Rows with their classes:
[ 0.62  0.09 -1.88  0.63  0.02 -1.57  0.62 -1.30 -0.40 -0.23 -2.68 -0.04
 -0.11 -0.18  0.05 -0.34  1.34 -0.56  0.35 -0.54 -0.51  0.17 -0.36  0.97
 -0.42 -1.06 -0.10  1.35 -0.01 -1.19  6.19] -> Z230
[ 0.90  1.07  1.32  0.41 -0.38 -0.26  0.23 -0.80  0.84  0.57  1.54  1.05
 -0.88 -0.49 -0.32 -0.06  1.23 -0.03  0.38  0.04  0.40  0.01 -0.06  0.88
 -0.67 -0.07 -0.43 -1.27 -0.09  0.63  0.83] -> Z230
[-0.37  0.31 -3.31  3.13  0.09  0.38 -0.72 -0.24  0.34 -1.42 -7.72 -1.19
 -0.36 -0.45 -0.89 -1.12  1.67  1.92  0.47 -1.12 -0.48 -0.10 -1.02 -0.23
 -0.22 -1.18 -0.83  2.21  0.90 -0.50  7.72] -> Z258
[-0.02 -0.55 -2.24  0.58 -0.05 -0.49  1.46 -1.56 -0.46  0.00  0.80 -2.09
 -1.23  0.41 -0.13 -1.43  0.39 -0.90 -0.09 -1.06 -0.22 -0.14 -1.92 -1.28
  1.07 -1.09 -0.60  1.27  0.57 -0.04  3.41] -> Z794
[-0.20 -0.30 -2.00  0.96  1.19  0.25  0.21 -2.37  0.82 -0.10  0.29 -0.92
  0.37 -0.72 -0.54 -0.74  0.70 -0.92 -0.35 -0.41 -0.09 -1.24 -0.43  0.97
  0.55 -0.46  0.60 -0.42  0.46 -0.84  6.68] -> Z258
[-0.07  0.27 -1.40  1.88 -1.29  0.11 -0.75 -0.21  1.87  0.56 -1.13 -1.61
 -0.03  1.60 -0.13  1.16  0.05  2.25  0.08 -0.49 -0.07  0.22 -1.16 -0.30
 -0.01 -1.26 -0.55  3.02  1.07 -1.28  3.50] -> Z258
[-1.58 -0.48 -3.36  1.47  1.15  0.39  0.33 -0.17 -0.42 -0.46 -5.83  0.42
 -0.70 -0.72 -0.36 -0.41  0.94  1.03  0.18 -0.34  0.29  0.29 -1.39 -0.93
  0.94  0.17 -1.15  1.78  1.28  0.11  7.72] -> Z258
[-0.05 -0.07 -2.88  2.12  0.33  0.68 -0.17  0.75 -0.55  2.16 -7.72 -1.23
 -0.71  0.39  0.11 -1.61  1.61  1.17  1.26 -0.88 -1.16 -0.56 -1.39  0.41
 -0.10 -1.55 -1.25  1.57  1.14 -1.18  7.72] -> Z258
[-0.42 -0.35 -1.23  0.51 -0.19 -0.66  0.53 -0.06  0.05  1.35  7.16 -0.98
  0.51  0.51  0.09 -0.32  0.91 -1.16 -0.14 -0.66  0.35 -0.30 -0.69  0.45
  0.67  0.09 -1.18 -0.91  0.68  0.40 -1.15] -> Z794
[ 0.20 -1.69 -1.77  1.59  0.25 -0.06 -0.79 -0.43  0.02  0.07 -1.91 -1.83
 -0.39  0.50 -0.19 -0.17  1.49  2.20 -0.41 -0.76 -0.13 -0.30 -1.20 -0.48
  0.00 -1.05 -1.13  1.57  0.67 -1.24  4.04] -> Z794
[ 0.23 -0.21 -3.23  0.55  0.29  0.58  1.85 -0.29 -0.41 -0.30  0.36 -1.08
  0.06 -0.89 -0.72  0.11  0.58  0.22 -0.10 -0.58  0.07 -0.94 -1.36  0.68
 -0.33  0.90  0.16  1.16 -1.98 -0.24  7.52] -> Z258
[-0.74  0.12 -4.16  1.38  0.10  0.17 -0.29 -0.29 -0.10 -0.78 -3.99  0.68
 -0.80  0.25 -0.47  0.54  1.68  1.82 -0.21 -0.91 -0.32  0.17 -1.31 -0.10
  0.60 -1.23  0.63  1.91 -1.51 -0.90  2.28] -> Z258
[-0.79 -1.13 -3.79  1.07  0.49  0.01  0.00 -0.77 -0.57  0.22  2.89 -0.46
  0.46  1.17 -0.63  0.46 -0.07  0.81  0.08 -0.25  0.02 -0.33 -1.37 -0.49
  1.07  0.43 -1.29  1.71  0.28  0.01  2.94] -> Z794
[-0.42  0.80 -1.09  1.66  0.80  0.42  0.12 -0.13  0.50  0.45  0.45  0.36
 -1.15 -0.08 -0.18 -0.16  1.73  0.78 -0.08 -0.10  0.29 -0.14 -0.29 -0.30
  0.55 -0.56  0.54  1.08  0.56 -0.49 -0.31] -> Z230
[-0.09  0.13 -3.13  2.54  0.77 -0.87  1.83 -0.70  0.11 -0.79 -6.75  0.23
  0.19 -0.59 -0.41 -1.50  2.19  0.93  0.17 -1.33 -0.04  0.03 -1.91  0.14
 -0.08 -0.78  0.24  0.96  1.09 -1.63  7.72] -> Z258
